Each row has a hidden value; after the row comes its band, the name of the range that the value falls in. Each part has its own.
[  1 -18   0  15  -1  16  20  -6 -10  -6  -8   4   1  11 -17  -5  13   0
  -7  -5  -4  -7  -1   7   5  14   8   5   0  -5   0   6  -5  33   9   3
  13   3   2   2   3   0   1   0   9  -2   1  -1 -14  11  -1   4  -2   3
   2   5   2   5   1   0   1   0   0   1  -5   0   3   2  -5   0   0] | nb
[ -8  11  -1  -3   0 -13  15  -2   1   0   5  -5   4  -5 -14  10  -6  -4
  -7   2   2   7   3  -5   3 -12  -3  -7  -7  -1  -1 -13  -4 -28   0  -1
 -10   2   3   3   6   3   5   1   2   3   1   1  -4  -5  -9  -1   0  -3
  -2   1  -1   1  -9  -1  -2  -1   4  -5   0   0  -3   0   2   1  -5] | nb
[-15   6   0 -10   0 -30  25  -3  15   3  16   6   6 -14  -4  13 -15  -2
  -8   6   2   2   0  -5 -13  -7  -8  -9 -11   0   1 -21  -1 -31   2   1
  -6   2  -4  -2   4   1   6   1   0   4  -1   2  14  -6   6  -3 -13  -5
  -2  -1   0  -4 -31  -2  -3   0   5 -29   0  -5  -3   0   1   1  -3] | nb
[-17  -3   0  -8   0 -31  40  -2  32   6  22  16   7 -18 -14  14 -18  -2
  -7   9   2  -3  -4  -4 -21  -5 -16 -11  -9   0   2 -29   2 -16   4   2
  -6   3 -10  -6   2   0   8   1   5   2  -3   1  31  -7  10  -5 -19  -8
  -2  -3   0  -7 -28  -2  -4   0   7 -45   7 -14  -2   1   1   0  -1] | Mg
[ -5 -12   0   4  -2  16   5  -7 -26  -8 -12  -1   0  11  -5  -9  19   2
  -6  -2  -5  -6   1  17  -1  39   8   3  -2  -4  -1  10  -8  38   4   3
  16   2   5   2   8   0   0   0  -2  -4   1   1 -25  12   1   6  -3   5
   4   7   3   4   3  -1   2   0  -3  -8 -11   2   1   0  -5   0  -3] | Mg
[-12  -2  -1  -3   1 -37  46   1  44   7  21  15   7 -19 -25  11 -18  -2
  -9   5   2  -1  -5 -14 -15 -29 -17 -10  -6   0   3 -28   0 -24   8   3
  -7   4 -11  -6  -4   1   8   1  15   3  -3  -1  31 -10  15  -5 -13  -6
  -3  -4   0  -6 -38  -1  -5   0   8 -33  11 -22  -1   2   1   0   1] | Mg
[-10  -3  -1   1   0   4  32  -4   3   1   8   8   5  -5 -20   9  -6  -2
  -4   1  -1   0   0  -1  -4   1  -3  -6  -6  -1   0 -11  -2 -10   3   1
   0   2  -1  -1   3   1   4   0   9   1   0  -1   8   2  -3   0  -7  -3
  -1   0   0   3 -18  -1  -2   0   3 -11  -1  -4  -1   1  -2   1  -2] | nb
[ -9  -4  -1  13   0   8  29  -1  -5  -1   2   3   3  -7 -20   5  -2  -2
  -4  -4  -1   1   1  -5   5  -6  -1  -2  -2  -4   0  -3  -5  -8   6   1
  -3   3   2   1   4   1   5   0  15   2   0  -2  -3   2  -8   0   0   0
   0   0   0   5  -8   0  -2  -1   3  -5   1  -2   1   1  -2   1  -2] | Hp
[ -1 -21   1  10  -2  22   1  -8 -24  -8  -8   3  -1  11  -4  -8  14   3
  -6  -4  -5  -8   0  16   0  45   8   4  -1  -4   0  15  -4  55   7   3
  21   2   5   1   6   0  -1   0   0  -4   1   1 -27  14   4   7  -6   4
   4   8   3   4  18   0   3   1  -4  -6  -9   0   3   1  -6   1  -1] | Mg
[ -4 -12   0   6  -1   8  24  -7 -11  -5  -4   2   2   9 -18   1   7   1
  -1  -2  -4  -5   0  10  -2  22   9   0  -3  -4   0   2  -4  25   7   2
   9   2   3   0   6  -2   5   0   8  -1   2   0 -13  10  -2   3  -4   1
   2   3   1   4  -4  -1   1   0  -1 -12  -5   0   0   1  -5   0  -1] | Hp
[ -1  -2   0   7  -1  17   7  -5 -15  -5 -11  -7   1  12 -12  -2   8  -1
  -6  -4  -3  -2   3   6   9  16  10   2  -2  -4  -1   9  -6  13   3   0
   9   2   6   4   6   1   1   0   2  -1   2   0 -16   8  -9   4   3   2
   1   5   1   6   8   0   1  -1   0   5  -7   4   0  -1  -3   1  -4] | nb
[ -2   1  -1   7   0   5  21  -2  -3  -2  -1  -2   0   5 -21   2   1  -3
  -4  -4  -1   1   2   0   9  -7   4  -1  -3  -2  -1   0  -6   2   5   0
  -3   2   3   3   3   1   4   0  13   1   1  -2 -13   3 -12   2   3   0
   0   0  -1   6  -4   0  -1  -1   3   7  -2   0   0   1  -2   2  -3] | Hp

[-10  12 -19 -11   1  10 -19  20  -6  23 -13 -15 -20   6 -40  -3   0  10
  20  -3 -14  -5  18 -24  -4 -11   2  18  11  -1  -8  27 -16   5 -33  18
 -11   6 -29   1   4 -23  -5  19  10   2  13  16  -7   3  18  17  31  19
  -9   6  20 -11   3   0 -11  15  -2 -10   4   4 -12 -12  -1  -8 -10 -13
  -4  10  16  22  13 -10   2 -19  13   1 -46  13   9 -14  -1  -7 -38  11
  24] | (52)
[  3  -9   9   3   3  -8  -2   2  -1 -13   8   7   7  -6  19  -3  -3   1
 -17   4   5  -6 -13  18   4   5  -6  -6 -11   4   8  -2   9  -9  13  -4
  -2   8   8   2 -14  10   9 -27  -6  -1   7   1   4   2 -10 -19 -19  -6
  13   2  -6  -5   0  -1  -1  -9   0   8  -2  -3   4   8  -3  -5   6  11
   0   0  -7 -11 -10   3   4   8  -4  -2  22  -7   1  15   0  -4   8  -2
 -15] | (48)
[  6  -9   1  -2   0   9 -13  -7 -13  10  -1   3   5  28 -13  -7  -4   6
 -24   2   1  -1   3  -7   4 -22  17  28  -4  -3  28   2   1   2   1   8
  -4  15 -14  -7 -14   2  -6  18  -3  -3   4  20 -16  -7   6  14   0   7
   5   8  19  -6 -11   3 -13  10   7   7   6   2   0   3  14 -32 -13  -9
   9  18  20   6   6   1  14  -3  18  -3  18   0  -5   2   0  -7  -7 -10
   6] | (48)
[ -7 -20   9  -4   8 -15  21  10   1 -13  -1  -9   6 -12  19  -7  -1   5
   5   4   0   0 -11  12   9   5 -18  -8 -13   7   0  11   7   5  -5   7
 -12  21  10  21  10  16  17 -47  -1   6  12   9   5 -15  -5 -35 -18 -12
  24   6 -27  -5  29  -2  -4  -6  -3   2  -7   3   2   4 -11  22  -4  25
   1 -12 -14 -17 -12   0   5   8  -4   1   5  -1   2  13  -3 -15  -1  -7
 -16] | (51)
[  3  -7 -11  -1   2   7  -3  -8   5   4   4  13  -1   8   5   5   0  12
 -16 -13   4   7   1 -11  13  -9   6   2 -13  -2  34  -6  13   0  -6 -11
   4  17   6   1   4 -19 -23  -2   6   6 -19 -20 -11   2  11   1  -7  16
   2   7  23  -5 -11   1 -11  -9   0  15   1  -3   7  13 -12 -23  -9  -8
  24  11  30   2   7  -1  22  -5  16  -1  37  -1   2  30  12  -7  14 -19
 -12] | (52)
[ -7 -49  15 -36  10  -4  13   3 -13   4  -5 -20 -11 -18  -8  -9   8 -13
  -9  -3  -9   4   2 -12  -3 -21 -18  -4  -8  10 -63  18  -1  14 -58  47
 -20  12  -9  20   9  26  15  -5  -2  -4  29  53   6 -32   7   0 -16 -17
   4  15 -19  -3  28  -6  15  16   1 -23   4  15 -15  -2  -2  21 -10  22
  -2 -11 -27   6   0  -6  -7  -7  15  -3  -5   8  -6   0 -18 -12 -49 -16
   7] | (51)
[-10   7  -3  -9  -4 -11  16  36  -6  -6  -7 -14   8 -23 -12 -15  -3  10
  27  -1 -15  11  -4  -4  13  -7 -44   7  -7   4 -43  25  -5   4 -25   9
 -17  16   0  24  24   3   9 -35  -2  12  13  15  -4  -5  -5 -14 -23  -2
  16   6 -16  -9  34  -2 -18 -13  -6  -2 -11   1  -3  -6 -19  16  -9  27
 -13   1  -1   5 -13   1   4  -1   0  -5 -34   8   4  22  -1 -20 -12   4
  -1] | (51)
[  7  -8  12  23  -7 -16   8   8  -7 -18   9  13  44  29  44  -6 -14   6
 -20   9   9  -5 -20  27  14  -4  -3  12 -14  -6  49 -21  11  -4  56 -10
  -1  27  13  -6 -29  30   8 -26 -12  -3   0  10 -23  -2 -17 -22 -30 -13
  26   3 -23   0 -10   5 -19 -11   5  23  -7 -15  13  -1  13 -33   0  17
  10   3  17 -27 -19  13  26  22   1  -4  59 -10 -12  22  19  -9  54 -19
 -33] | (48)
[  0 -38  11   7   4 -13  14 -10   3  -1   6 -13  23  19  35  -1  -2   2
 -28   7   9  -4  -4  15   6  -5   5   3 -13  -4  36  -3  13  11  -4  15
  -6  32   9   6  -6  28   0 -18  -2  -1   6  11 -12 -27   1 -15 -19 -11
  22  18 -19  -1   1   2  -7  15   9   7  -3  -4   5  -1   7  -8 -15  12
  29  -8   3 -30   0  -1  25  14   9  -4  49  -6  -6  32   3 -16  24 -37
 -23] | (48)
[-20  15   4 -17   9  -3   1  34 -12  -4  -8   8 -15 -12 -11 -12  -9   1
  36   4 -12   8  -7  -9  12  -6 -21 -14  -3  16 -59  22  -5  -7  -2   0
 -12  -2  -4  15   4  -3  13 -26  -4   7  18   7   1   5  -4  -8 -33  -4
   6   0 -15  -8  23  -5   8 -15  -8  -9  -4  10  -7   9  -9  22   5  13
 -17   4  -8  13  -9   2 -16  -8   3   2 -35   5  -7 -18  -1  -1 -14  18
   0] | (51)
[ 16 -12  14  18   3  -2  -6 -23  -8 -19  18  12  28   6  18  -1   7   3
 -32  24  17 -19 -23  52  -3  11  27   6 -14   2  55 -34   8 -16  32 -11
  14 -15   9 -19 -25  12  15 -14  -7 -10  -8 -12  10  13 -21 -17  -8  -7
  13 -15  -8   1 -14  -1  -3 -19   7  23   4  -4  15   5  17 -17  23   0
  -8   2 -28 -13  -9  14   1  23 -16 -10  43 -20   0   0  -3   6   9  11
  -5] | (48)
